The rows lie along a hidden order. The number after each row says roughly how far along it the row is, from 0 to 20. A new part has a new order.
In the rows, 100 means zero.
[129  39 123 127 100 142 105  93 173  66  97 101 126  67  53  47  94 103
 109 122  96 104  71  86 141 119  94  98  62 126  92]	17
[129  36 122 124 104 132 104  89 167  68  96 104 123  72  63  53  98 105
 106 124  97 103  73  90 139 115  93 100  65 123  94]	16
[131  87 105  97  97 117  90  84 156  94  77 113 106  80 122  96 101 108
  99 102 102  98  98  98 110 102 100 104  93 106 101]	9
[121 145  82  63  96  78  85  81 116 124  68 112  88 105 178 138 108 113
  95  88 108  93 117 114  85  81 103 107 123  81 106]	2
[119 164  76  57 111  46  88  78  98 134  68 113  78 115 183 150 118 117
  88  91 110  90 123 122  74  69 100 110 129  77 110]	0
[124  25 129 135 106 138 111  93 177  57 104 103 135  65  25  35  92 105
 110 134  96 107  58  87 156 121  90  99  54 132  92]	20
[121  24 129 135 100 147 110  95 178  56 103 101 133  65  34  33  90 103
 113 133  96 107  57  85 152 125  91  97  52 133  90]	20
[124 118  93  79  97  96  85  80 135 109  67 115  96  91 151 119 105 111
  97  95 106  95 109 107  93  91 101 107 110  93 105]	6
[123 126  91  72 109  75  87  77 128 114  67 119  91  97 167 126 112 114
  91 102 108  94 110 114  92  83  97 109 113  86 108]	5

[109  98 101 119 107 143  70 109  96 112 105 103  71 112 109  73  67 110
  58 120]	7
[113 100 102 115 100 132  65 111  94 118 104 105  79 124 111  69  66 110
  68 129]	7
[116  95  96 112  94 112  66 108  90 112  97 112  93  92 127  86 100 105
  99 125]	10
[116  96  99 118  96 123  64 113  92 119  98 108  76 101 119  71  64 108
  65 134]	8
[101  89  89 114 106 102  98 103  93  96  91  98 100  53 125 111 121  95
 121 111]	15
[ 89  86  82 101 101  77 119 107  94 107  80  92 113  11 124 118 143  88
 129 108]	20
[108 106 113 112 108 149  66 100  99 102 114 106  81 178  94  79  72 111
  80  99]	3
[119 103 108 128 114 173  60 111 100 109 116 100  50 135 105  55  30 121
  28 127]	0
[ 90  94 108 119 136 177 119  96 109  68 115  89  70 123 100 120  82 106
  89  77]	8
[105  94  99 107 105 110  80  97  94  90 102 109 104 112 120 104 117  99
 128 103]	11
[ 88  86  86 103 109  95 125 104  99  96  83  89 107  17 119 123 130  90
 121 101]	19
[115 103 105 115 100 137  49 103  96 117 111 107  76 160 100  62  59 114
  66 124]	4
[103  88  88 103  99  94  88 109  91 109  85 100 104  30 124  98 118  93
 120 117]	17
[126  97  94 107  79  81  43 109  83 130  91 121 102  96 139  65  97 103
  98 141]	11

[ 97  96  97 108  94 106 111 105 104 104  41 112  93  98 105 110  98 107
 104 127 102 101 108 106 112 102  98  99  92 110  75 119 101 100]	12
[100  97  99  97 102 129 118  93  97 100 159 106 100  85  90 103  99 113
 111  92  97 104  72 115 127 100 100 103  90  98 103 121 100 109]	6
[101 114  96  95  98  98  98  96 101  90 136  92 104  94 107  86  99 110
 100 102  98  97  94 105  92  99  90 104  86  98 107 128  93 121]	3
[103 109 100  91  95 103  98  88 100  94 154  89 110 104 100  85  99 105
 100  93  97 100 121 121 106 100 102 106  79  97  90 119  97 150]	5
[104  96 113 105  84  85  95 102  98 107  66 106  99 112 109 101  97  96
  94 117 100 104 137 119 114 101 111 100  90 114  65  99 101 101]	20
[ 98 102 103 100  88  73  95  99  95  97  90  96 106 105 106  93  95 106
  92 116 104 100 115 121  86  95 103 104  87 113  86 128  99 141]	10
[101  89 122 103  93 104  91  94  96 105 118 103 102  88 104 107  93 118
  94  89  94 104 115 116 132 100  99  93  80  96  73 109 101  75]	18
[ 99  96  99 100 107 140 116 103 102 102 115 111  97  83  90 113 102 114
 113  88  95 100  65  89 133 100  95  99 101  90 113 126 101  58]	4
[ 97 101 107 105  86  75  95 108 101 105  58 105 100 104 110  94  94  91
  88 125 106 100 123 117  87  97 111 104  95 121  81 112 104 133]	17
[ 95  91 123 102  99 104  92  95  98 108 147 105 100  75 103 113  96 126
  96  72  92 100 103 109 155 102  91  93  73  89  86 132 100  39]	16
[100 100  89  97 100 143 124  96  97  91 130 102 103  97  88  97 101 123
 113 111 102 104  74 116  93  97 101 105  92 102 108 111 102 156]	0
[100  91 103  96 107 126 104  88  98  94 175  94 106 102  88  95  98  79
 107  78  98 106  75 106 108 100 109  93 105  93 117  62 104 118]	9
